In the rows, zero is written as 128.
Each row of numbers stands for one node and depends on some of the facts below. Use the named rows to name the rest.

Facts:
plofesem ζ:630
vibul ζ:818 γ:plaskagrul Φ:zeflik
bosen ζ:630 γ:lutru Φ:viflo
nagrul ζ:818 δ:pedrel γ:grikliston Φ:bridom
kloba ζ:818 Φ:plagrem
zigrol ζ:630 Φ:trolofak
tastan ζ:630 Φ:gana
veski ζ:630 Φ:breskeni
driker ζ:630 γ:breskeni Φ:plibigri
muski ζ:630 δ:flibu γ:bekli Φ:klile
brogir ζ:630 γ:zastek Φ:granun
branur ζ:818 γ:sketrur Φ:savon
skoflor ζ:630 Φ:klopu
gresun ζ:630 γ:trukadri Φ:dufun
plaskagrul ζ:630 Φ:zeflik
drafler ζ:630 δ:kligo γ:klifitrom Φ:gere
keskas ζ:630 γ:nodus Φ:numik
sodus ζ:630 δ:nodus γ:plavar Φ:klile
kligo ζ:630 δ:pluplim Φ:sesik
megogros ζ:818 Φ:kugrisuk
betik ζ:630 Φ:megogros
klusas ζ:818
zirum ζ:630 δ:panak γ:petreda Φ:pluvek
klove ζ:630 γ:savon Φ:sesik
klifitrom ζ:630 γ:lalo Φ:gere
zotrofle ζ:630
mitezer ζ:630 γ:digus Φ:sipe
skubas ζ:630 γ:miklisil Φ:sipe
grikliston ζ:630 γ:stemuk Φ:bridom
gidek ζ:630 Φ:tane
zestis ζ:630 Φ:gruna
fupliplok ζ:630 γ:klile Φ:klusas
plusi ζ:630 γ:sebrir Φ:gere
skibilom ζ:630 δ:flefli γ:gere Φ:kugrisuk
petreda ζ:818 Φ:pluvek
kovotrem ζ:818 γ:klofliger Φ:futra
trogetas ζ:630 δ:plagur γ:nedrin Φ:gestin
greno ζ:630 Φ:sizo
klofom ζ:630 Φ:drusis
nobi ζ:630 γ:gidek Φ:tane
nedrin ζ:818 Φ:gestin
kifla ζ:818 γ:sepelas Φ:pedrel
pana ζ:630 γ:flesedrur Φ:grifitru
dufun ζ:630 γ:dreklal Φ:drilazos
flibu ζ:818 δ:pligro Φ:plofesem
breskeni ζ:630 Φ:plibigri
zuge ζ:630 γ:pogok Φ:klopu
zadi ζ:630 γ:segrobre Φ:drudren
sketrur ζ:818 δ:kligo Φ:savon
driplan ζ:630 δ:brovuplo γ:nagrul Φ:bridom
flefli ζ:630 γ:sitom Φ:granun
klofliger ζ:630 δ:kloba Φ:futra
plavar ζ:630 Φ:klile
skeve ζ:630 δ:sipe Φ:drudren
nufur ζ:630 δ:grifitru γ:dradrar Φ:dreto
trabu ζ:818 δ:drusis γ:trukle Φ:drizuk
brepin ζ:630 Φ:flomuses
bonugro ζ:818 γ:dufun Φ:drilazos
sepelas ζ:630 γ:faklal Φ:pedrel
klopu ζ:630 Φ:viflo
zeflik ζ:630
duba ζ:818 δ:keskas γ:drusis Φ:tozi
skura ζ:818 δ:pudak Φ:bremu
sizo ζ:818
faklal ζ:818 γ:flomuses Φ:pedrel
sipe ζ:818
bretatal ζ:630 γ:plusi Φ:gere
drusis ζ:630 γ:firetis Φ:tozi
teduk ζ:818 γ:figrar Φ:dritri
tigek ζ:818 δ:bosen γ:klagrodren Φ:zafu
tane ζ:630 γ:gitri Φ:trunus
gestin ζ:630
digus ζ:630 δ:grifitru Φ:sipe
nodus ζ:630 γ:bralas Φ:numik
trukadri ζ:818 δ:tane Φ:dufun
dera ζ:630 δ:panak γ:tevaken Φ:lolo
kedrik ζ:818 Φ:dudal
lage ζ:630 δ:breskeni γ:mota Φ:drudren
trunus ζ:818
koskis ζ:818 γ:britrustuk Φ:bridom
trukle ζ:630 γ:pligro Φ:drizuk
valam ζ:818 γ:dera Φ:lolo
pudak ζ:630
pluplim ζ:818 δ:flomuses Φ:trunus
numik ζ:818
zafla ζ:630 δ:gegrel γ:tastan Φ:gana
panak ζ:630 δ:sizo γ:brubri Φ:megogros
dreskir ζ:630 δ:skibilom γ:govul Φ:zotrofle
plamun ζ:818 Φ:driker
lutru ζ:630 γ:klopu Φ:viflo
grubu ζ:630 δ:drudren Φ:pudak
stusun ζ:818 δ:grikli γ:peples Φ:klusas
stemuk ζ:630 Φ:bridom
malen ζ:630
bragor ζ:630
bekli ζ:630 γ:sodus Φ:klile
sebrir ζ:630 γ:drafler Φ:gere
gegrel ζ:818
nobomok ζ:630 δ:plagur γ:pana Φ:grifitru
bremu ζ:630
grifitru ζ:818 γ:skibilom Φ:kugrisuk
plagrem ζ:818
tulik ζ:630 δ:stusun γ:zigrol Φ:trolofak
pedrel ζ:630
fleklur ζ:630 Φ:vibul
skezi ζ:818 δ:driker γ:tane Φ:trunus
drudren ζ:818
dritri ζ:630
kita ζ:818 δ:pluplim γ:plitilur Φ:granun
segrobre ζ:818 γ:gruna Φ:drudren
dodrim ζ:630 δ:pluvek γ:barutruk Φ:bonugro
gudrago ζ:818 Φ:dritri
plibigri ζ:630
sela ζ:818 Φ:drizuk
dudal ζ:818
gokon ζ:630
savon ζ:630 γ:dreto Φ:sesik
dreklal ζ:630 δ:tane Φ:drilazos
granun ζ:630 Φ:gegrel
vigris ζ:818 Φ:koskis
flomuses ζ:818 γ:gekler Φ:pedrel
flesedrur ζ:630 Φ:grifitru
tevaken ζ:630 Φ:lolo
zafu ζ:630 γ:banom Φ:bremu
brubri ζ:818 δ:lolo γ:betik Φ:megogros
droze ζ:630 γ:siper Φ:drofir
drilazos ζ:630
lalo ζ:818 Φ:gere
tuskun ζ:630 Φ:miklisil
dreto ζ:630 γ:kligo Φ:sesik
drobrubruk ζ:818 Φ:gekler
figrar ζ:630 γ:gudrago Φ:dritri
bralas ζ:818 Φ:numik
govul ζ:818 δ:numik Φ:zotrofle
kugrisuk ζ:818
pogok ζ:818 γ:skoflor Φ:klopu
siper ζ:630 Φ:drofir
barutruk ζ:630 Φ:bonugro
firetis ζ:818 Φ:tozi
klagrodren ζ:630 Φ:zafu
grikli ζ:818 γ:futra Φ:sesik
pligro ζ:630 γ:sela Φ:drizuk
gana ζ:818
fasedis ζ:818 δ:veski Φ:siper
lifes ζ:630 δ:tevaken Φ:grikli
tregim ζ:630 δ:zeflik γ:kloba Φ:plagrem
grumu ζ:630 γ:droze Φ:drofir
trolofak ζ:630
fugrifal ζ:818 γ:flefli Φ:granun
gitri ζ:630 δ:grikliston γ:pluplim Φ:trunus
kugo ζ:818 Φ:nedrin
nuram ζ:818 Φ:malen
peples ζ:630 Φ:klusas
klile ζ:818 γ:stusun Φ:klusas
tozi ζ:630
britrustuk ζ:630 δ:firetis γ:driplan Φ:bridom
banom ζ:630 γ:grudire Φ:bremu
sitom ζ:818 γ:brogir Φ:granun
gekler ζ:630 Φ:pedrel
bridom ζ:818
pluvek ζ:630
supos ζ:630 γ:klofom Φ:drusis
dradrar ζ:818 Φ:dreto
drizuk ζ:630
mota ζ:818 γ:zadi Φ:drudren
gere ζ:818 γ:megogros Φ:kugrisuk
ponal ζ:630 Φ:pligro
viflo ζ:630
gatran ζ:630 δ:flesedrur γ:bosen Φ:viflo
drofir ζ:630
grukam ζ:630 δ:brovuplo Φ:kedrik
miklisil ζ:630 γ:mitezer Φ:sipe
brovuplo ζ:818 γ:fleklur Φ:vibul
futra ζ:630 γ:klove Φ:sesik
grazedro ζ:630 δ:drudren γ:dreskir Φ:zotrofle
sesik ζ:630
zamo ζ:630 δ:pluplim γ:skubas Φ:sipe
plagur ζ:630 γ:gresun Φ:dufun
fligrotor ζ:818 γ:plamun Φ:driker
grudire ζ:630 γ:skura Φ:bremu
lolo ζ:818 γ:grubu Φ:pudak
plitilur ζ:630 γ:fugrifal Φ:granun
zastek ζ:630 Φ:granun
stoguk ζ:630 Φ:bragor
gruna ζ:630 γ:skeve Φ:drudren

Known rows:
[120 116 121 135 134 130 123 134 128 127 104 124 118 131 108 120 115 124
 119 113 100 142 133 140 111 126]: granun
[116 142 119 137 134 127 121 139 139 131 103 116 107 122 119 118 119 129
 126 119 106 133 123 137 111 124]: plitilur
[131 139 118 133 124 124 117 132 137 135 136 146 127 129 137 129 139 127
 124 139 141 124 145 113 136 133]: flibu
[130 118 131 120 121 128 133 126 112 118 118 129 127 126 128 121 121 124
 127 112 124 142 125 149 140 120]: siper
[129 147 131 140 120 123 120 112 135 134 145 133 115 148 132 134 143 124
 121 140 146 133 145  99 134 124]: fasedis
[129 151 147 129 114 130 139 113 128 120 127 114 105 141 121 128 133 128
 122 123 135 153 120 135 142 109]: driplan
[124 143 124 125 133 129 131 128 131 126 114 115 124 122 134 123 126 134
 139 127 123 129 116 137 135 125]: barutruk
[137 137 123 129 113 118 119 134 131 132 136 150 120 125 147 124 141 125
 121 133 148 128 146 122 144 127]: stusun
[125 127 111 134 132 118 112 113 124 128 129 141 134 136 147 125 132 122
 134 128 139 124 148 108 143 136]: klile
[122 149 135 130 126 138 145 104 146 125 129 112 120 146 103 129 135 132
 133 137 116 139 124 128 128 125]: tulik
[134 123 142 120 128 130 130 150 117 133 127 118 126 121 131 140 133 134
 117 127 127 146 116 139 138 118]: mitezer
[120 163 125 144 125 125 115 104 134 132 144 143 111 148 135 147 138 112
 127 137 145 126 124 100 129 128]: brubri
[129 136 130 124 129 132 135 133 130 128 121 118 126 122 124 126 128 133
 131 129 122 132 119 138 130 124]: greno
[136 132 123 113 120 132 131 154 121 126 117 151 128  98 135 132 122 123
 128 122 122 124 102 161 128 130]: flesedrur
[109 142 121 140 117 133 125 131 143 126 159 137 140 130 120 124 139 127
 127 143 135 108 153 113 118 138]: kovotrem
[121 144 123 126 132 130 130 129 131 126 116 116 123 121 131 124 126 132
 137 126 122 128 116 137 132 125]: figrar
[137 135 127 132 110 118 117 134 128 133 139 147 119 125 147 124 138 124
 119 131 148 125 144 119 136 126]: gudrago
[133  55 185 141 137 120 143  84 201 117 152  92 118 164 143 142 109 155
 124  89 156  88  88 124  56 139]: zamo
[142 109 140 119 146 134 129 141 101 124 119 124 136 127 115 137 117 130
 113 122 132 149 125 132 140 117]: gruna

Rows to name:
No name comes twice in this set of rows, the named rows included.
[102 158 141 136 120 147 147 110 143 114 147 103 126 147  94 128 134 130
 129 135 122 135 129 130 124 120]  nufur
[154 130 144 120 149 135 136 152 110 128 118 123 126 117 107 131 113 137
 111 133 145 140 120 125 132 112]  stemuk
[108 125 130 127 129 140 133 131 116 111 134 118 142 126 113 124 120 125
 128 118 122 132 131 143 131 124]  sesik
[120 153 123 125 134 136 129 128 131 125 117 130 123 121 127 138 125 124
 136 126 121 129 104 140 130 128]  skibilom
[145 134 144 121 142 139 130 150 109 133 128 137 125 119 113 157 120 123
 112 133 135 140  96 132 123 119]  klifitrom
[109 118 103 130 124 136 119 142 133 119 147 155 161 119 123 119 132 124
 131 133 126 106 163 127 127 150]  grikli
[129 125 114 116 130 136 138 144 141 130 116 131 143 107 118 118 127 138
 141 136 106 116 124 149 124 140]  keskas
[119 150 125 126 133 135 129 127 128 126 120 129 122 121 128 139 123 121
 136 127 120 125  99 139 124 128]  pana
[111  74 174 160 132 114 114  96 189 111 178 107 120 162 168 144 114 143
 113  86 190  75 113 101  63 136]  sketrur
[132 124  99 123 126 127 119 150 147 137 129 160 148 108 136 119 138 134
 136 146 124 103 151 125 128 152]  brovuplo
[150  21 170 134 139 104 106 146 180 133 160 136 136 127 192 151 116 155
 105  88 182  75 107 120  66 149]  pluplim
[122 127 120 123 137 129 129 117 120 120 111 119 134 129 132 123 121 128
 139 118 119 135 123 137 142 126]  dufun

Now the same nodes, written a new way:
Some nodes and their rows:
[130 124 123 126 130 134 128 119 132 139 135 125 135 133 141 147 124 138
 132 133 129 132 127 119 128 131 116 133 139 148 124 121 122 124 131 119
 137 131 122 129 135 130 134 124 140 114 134 120 122 126 114 111 136]: ponal
[130 114 114 118 130 131 126 111 129 131 139 116 138 125 151 138 137 148
 143 128 138 132 132 132 131 137 130 129 133 133 124 121 122 121 132 116
 133 137 126 128 126 121 135 120 138 123 133 126 119 134 110 119 124]: drizuk
[148 112 166 156 156 142  74 144  61 155 133 133 135 134 151 104 118 110
 102 116 139 114 130 105 102 113 121 122 100 103 110  99 147 119 128 158
 149 117 108  99 108 110 132 146 173 111 140 178 102 108 122  89 146]: drafler
[153  99 178 187 137 130 110 183 106 152  88 121 101 116 123  42 149 110
  94 161 121 104 154 142 102  96  97 104  52 110 128 110 137 141  96 152
 151  97 110 114 129 115 147 124 113 141 138 172  81 126 153 115 155]: nagrul
[126 131 135 134 139 138 132 113 116 120 127 123 130 145 127 133 116 104
 148 131 115 127 142 142 116 131 129 120 143 140 108 122 121 132 146 132
 123 119  97 122 136 123 137 129 147 118 133 141 110 109 112 104 139]: peples
[123 132 179 144 121 120  61 187 113 161  86 122 100  99 125  88 133 123
  86 129 126 121 102  87 140 102 134 133 104  96 151  99 152 116  95 159
 146 126 163 110 105 134 112 115 138 148 128 154 111 137 171 156 130]: kita
[122 125 151 147 139 121 138 156 132 123 121 133 111 141  95  90 129 107
 116 138 106 104 146 144 107 121 128 111 113 119 118 132 129 153 107 137
 110 131 115 133 135 122 128 135 118 144 137 141 136 125 142 128 136]: pluplim
[135 127 127 130 133 135 129 114 122 127 131 124 134 133 129 144 123 115
 134 131 126 134 129 130 126 123 121 132 134 139 115 125 125 132 141 130
 127 118 112 124 136 134 132 137 139 117 131 124 124 118 119 105 129]: lutru
[121 129 129 123 122 113 138 143 141 119 122 129 119 121 110  99 140 135
 124 129 125 119 131 141 131 129 144 117 113 107 142 139 134 134 115 127
 118 137 148 138 122 123 121 125 105 152 124 132 144 140 144 158 112]: mota
[140 128 122 124 124 132 128 115 129 132 133 126 138 121 131 149 127 125
 127 131 135 140 118 117 139 121 119 139 128 137 125 127 126 128 143 126
 135 115 128 125 135 140 129 137 131 119 127 115 130 123 127 108 120]: gresun
[119 121 130 125 129 115 139 148 146 127 127 127 118 129 117  97 138 149
 124 133 120 111 139 138 122 136 137 111 119 116 140 132 130 136 101 119
 118 152 144 143 125 117 124 117 113 149 133 132 142 143 134 153 124]: trunus
[151 153 198 134 120 139  81 154  99 154  92 153 115  87 125  77 135 141
 107 135 153 123 124 111 126  86 122 106 110 141 197  84 130 159 105 160
 140 105 200 157  97 103 117 132 105 127 133 168 116 143 183 134 125]: tigek
[134 134 124 125 125 133 129 115 127 130 128 126 135 125 133 146 124 123
 131 129 132 141 120 120 138 124 122 139 132 139 127 126 125 122 145 127
 135 117 125 124 131 137 129 132 132 118 125 119 123 121 124 115 126]: sepelas
[133 139 121 121 115 130 127 115 132 133 125 130 136 118 137 152 124 131
 128 128 139 147 111 108 150 121 121 144 130 140 139 127 127 112 150 126
 144 115 139 125 130 140 126 127 125 118 116 114 124 124 128 124 121]: nobi
[120 121 130 123 128 115 140 147 147 126 126 128 118 129 118  98 139 149
 124 133 120 111 138 138 122 135 138 110 119 117 140 133 129 136 102 118
 119 152 143 143 125 118 125 116 114 149 132 132 143 143 136 153 124]: bridom
[127 130 125 118 115 110 139 144 149 123 123 131 123 111 112 105 142 146
 115 131 133 125 121 126 144 124 140 124 107 108 152 140 136 130 117 123
 125 133 162 142 123 130 117 125  98 152 119 122 150 143 150 160 105]: bonugro
[133 133 123 126 123 133 128 115 127 130 129 127 135 126 134 147 124 122
 132 128 133 140 121 119 138 124 122 138 132 138 127 127 126 122 145 128
 135 116 126 124 133 137 129 132 132 118 124 119 123 121 124 117 126]: trukle
[122 136 128 119 114 111 138 143 147 122 119 133 119 114 114 102 138 144
 120 129 131 127 123 128 143 128 143 123 113 109 154 140 134 125 120 125
 125 133 161 140 121 127 117 120 100 153 116 126 144 142 148 168 109]: koskis
[125 138 118 113 115 127 128 105 129 123 121 120 136 120 150 137 129 138
 148 125 141 148 123 124 154 135 141 136 134 129 143 127 125  99 162 123
 143 118 141 125 119 123 130 111 128 127 110 132 111 124 117 144 116]: fupliplok

Which node is each row?
No name comes twice in this set of rows, the named rows included.
[107 149 140 123 121 116 144 140 142 115 105 130 114 134 111  88 125 133
 138 133 112 120 141 141 134 136 155 107 127 114 149 136 130 119 135 127
 121 134 143 137 119 112 125 103 111 153 113 150 127 128 135 174 125]  klile
[122 151 134 125 121 134 132 111 128 127 116 127 130 135 135 138 113 119
 145 132 122 140 127 121 142 129 132 132 144 145 135 123 124 108 162 128
 140 115 121 124 129 127 131 114 137 120 116 136 109 110 115 129 135]  bekli
[107 136  86 133 113 126 174 100 162 100 153 134 132 150 113 164 138 112
 155 128 116 138 147 148 130 149 125 155 149 164  93 150 100 128 162 112
 108 130 101 142 161 139 132 138 110 119 124  82 148 121 107 112 122]  tevaken
[127 110 161 152 128  97 108 202 140 166 105 112 113 129 118  67 127 124
  62 143 124 116 104  84 153 104 117 148  51  71 139 131 154  81 125 141
 168 127 124  85 122 139 134 107 131 160 112 138 108 121 145 160 131]  duba
[133 158  84  95 107 134 165  79 152 104 139 142 142 119 119 198 118 138
 153 122 128 152 110 128 147 140 130 132 176 161 137 153 122 139 143 104
 115 123 147 154 143 154 109 139 110 114 118  85 168 131 127 128 110]  plagur
[132 120 129 134 141 138 130 114 117 123 136 123 132 140 126 140 122 105
 139 131 121 126 137 140 115 126 123 126 135 137 103 125 124 140 135 131
 121 121  99 123 137 130 135 140 143 117 138 130 121 115 116  96 133]  mitezer
[134 149 109 140 109 133 124 117 110 132 135 153 136 121 146 150 126 138
 121 111 142 142 118 103 136 135 120 146 127 135 132 135 133 100 150 128
 149 117 141 123 127 133 116 134 124 109 109 121 136 120 126 129 130]  bretatal
[121 126 138 167 152 129 142 152 104 108 137 153 112 160  92  90 126  98
 121 122  94  86 168 161  69 141 134  95 120 112  87 141 136 162  96 138
  95 142  92 135 136 113 122 155 128 134 145 155 153 118 130 115 151]  lalo
[103 164  87  90 123 108 190 119 176  89 136 143 124 152  72 171  95 128
 134 117  85 123 109 134 133 154 154 111 180 117 125 183 142 141 112  97
  87 160 131 145 144 158  99 132 112 149 116  91 202 127 132 176 117]  kloba
[122 137 138 134 138 139 135 112 118 119 123 123 128 151 127 130 113 103
 154 134 111 126 146 142 116 133 133 117 146 143 109 122 121 127 153 132
 124 119  95 122 135 120 140 123 148 118 131 147 108 106 107 110 141]  plavar
[ 86 137  89 134 101 114 166 135 180  97 134 139 106 133 106 126 163 145
 153 127 106 118 159 159 123 163 145 135 152 151 114 147 102 140 110 107
  93 163 139 164 150 127 117 118  86 149 128  89 162 155 131 163 121]  gegrel
[137 143 112 145 108 133 124 122 114 136 129 147 134 119 148 142 132 137
 118 119 142 143 120 104 138 131 115 148 116 135 131 133 132  96 150 129
 154 112 136 120 129 134 122 130 120 111 110 122 124 122 126 126 132]  panak

The same nodes again, as new rows of numbers:
Some rows with their names:
[ 98 179 124  92 144  96 129 184 157 215 158 104  37 165]: kita
[ 58 202 134  70 199 113 159 157 161 152 116  98  46 178]: pluplim
[ 93 192 183  84 196 115 147 124 189 191 124 107  62 193]: kligo
[143 128 144 127 129 129 152 114 123 145 132 130 138 135]: malen
[ 97 145 102 108 125 123 143 131  92 111 137 116 122 120]: gana
[157 100 140 133 124 118 104 116 141 130 140 108 132 143]: sodus
[125 104 150 159 113 131 130 129 154 122 126 145 135 125]: sebrir
[105 142  98 135 112 134 109 155 114 126 133 143 116  95]: valam
[140 116 141 104 144 120 153 106 125 123 124 109 142 152]: gekler
[100 125  97 108 141 121 116 130 110  72 121  97 121 131]: bralas
[134 133 143 119 149 139 166 123 128 129 110 139 147 122]: pligro
[124  98 148 147 126 127 134 119 152  99 121 127 136 139]: klifitrom
[149 117 149 147 100 128  87 119 142 166 158 135 132 114]: nufur
[152 127 141 154 115 139 116 139 147 162 130 156 133 110]: grumu
[160 103 143 144 115 122 104 116 136 134 150 107 130 135]: grukam
[147 110 140 127 146 128 123 114 142 106 117 111 136 146]: zigrol
[152 126 141 154 115 140 116 139 146 161 128 155 132 110]: supos
[152 124 143 147 130 136 121 123 140 132 125 130 132 128]: zestis
[144 128 144 126 129 128 153 114 123 147 133 129 138 135]: plibigri

Which node is each row?
No name comes twice in this set of rows, the named rows included.
[122 141 152 109 132 130 132  94 125 148 137 131 144 132]  savon
[138 132 148 139 128 138 107 115 143 141 129 141 135 121]  klove
[136 144 144 130 143 150 168 134 130 146 107 160 147 106]  tane
[169 101 129 128 151 124 130 131 141 110 110 105 134 150]  zastek
[146 135 144 151 144 151 137 130 141 124 106 146 137 115]  veski
[132 129 142 109 158 134 169 114 126 115 105 126 148 139]  breskeni
[105 136 101 131 127 133 114 140 108  91 130 115 119 107]  flibu
[145 143 144 161 134 162 136 151 149 149 104 176 140  87]  plagur
[102 130  97 118 133 128 113 140 111  87 126 109 122 113]  stusun
[125 123  87 117 137 122 121 155 111  94 118 106 117 124]  sitom
[174 115 131 149 125 135 124 153 145 156 119 143 130 119]  plitilur
[122 138 151 105 138 126 134  89 124 137 133 123 144 140]  dreto
[ 64 125 112 128 106 120 159 129 103  87 141 125 124 121]  kugrisuk

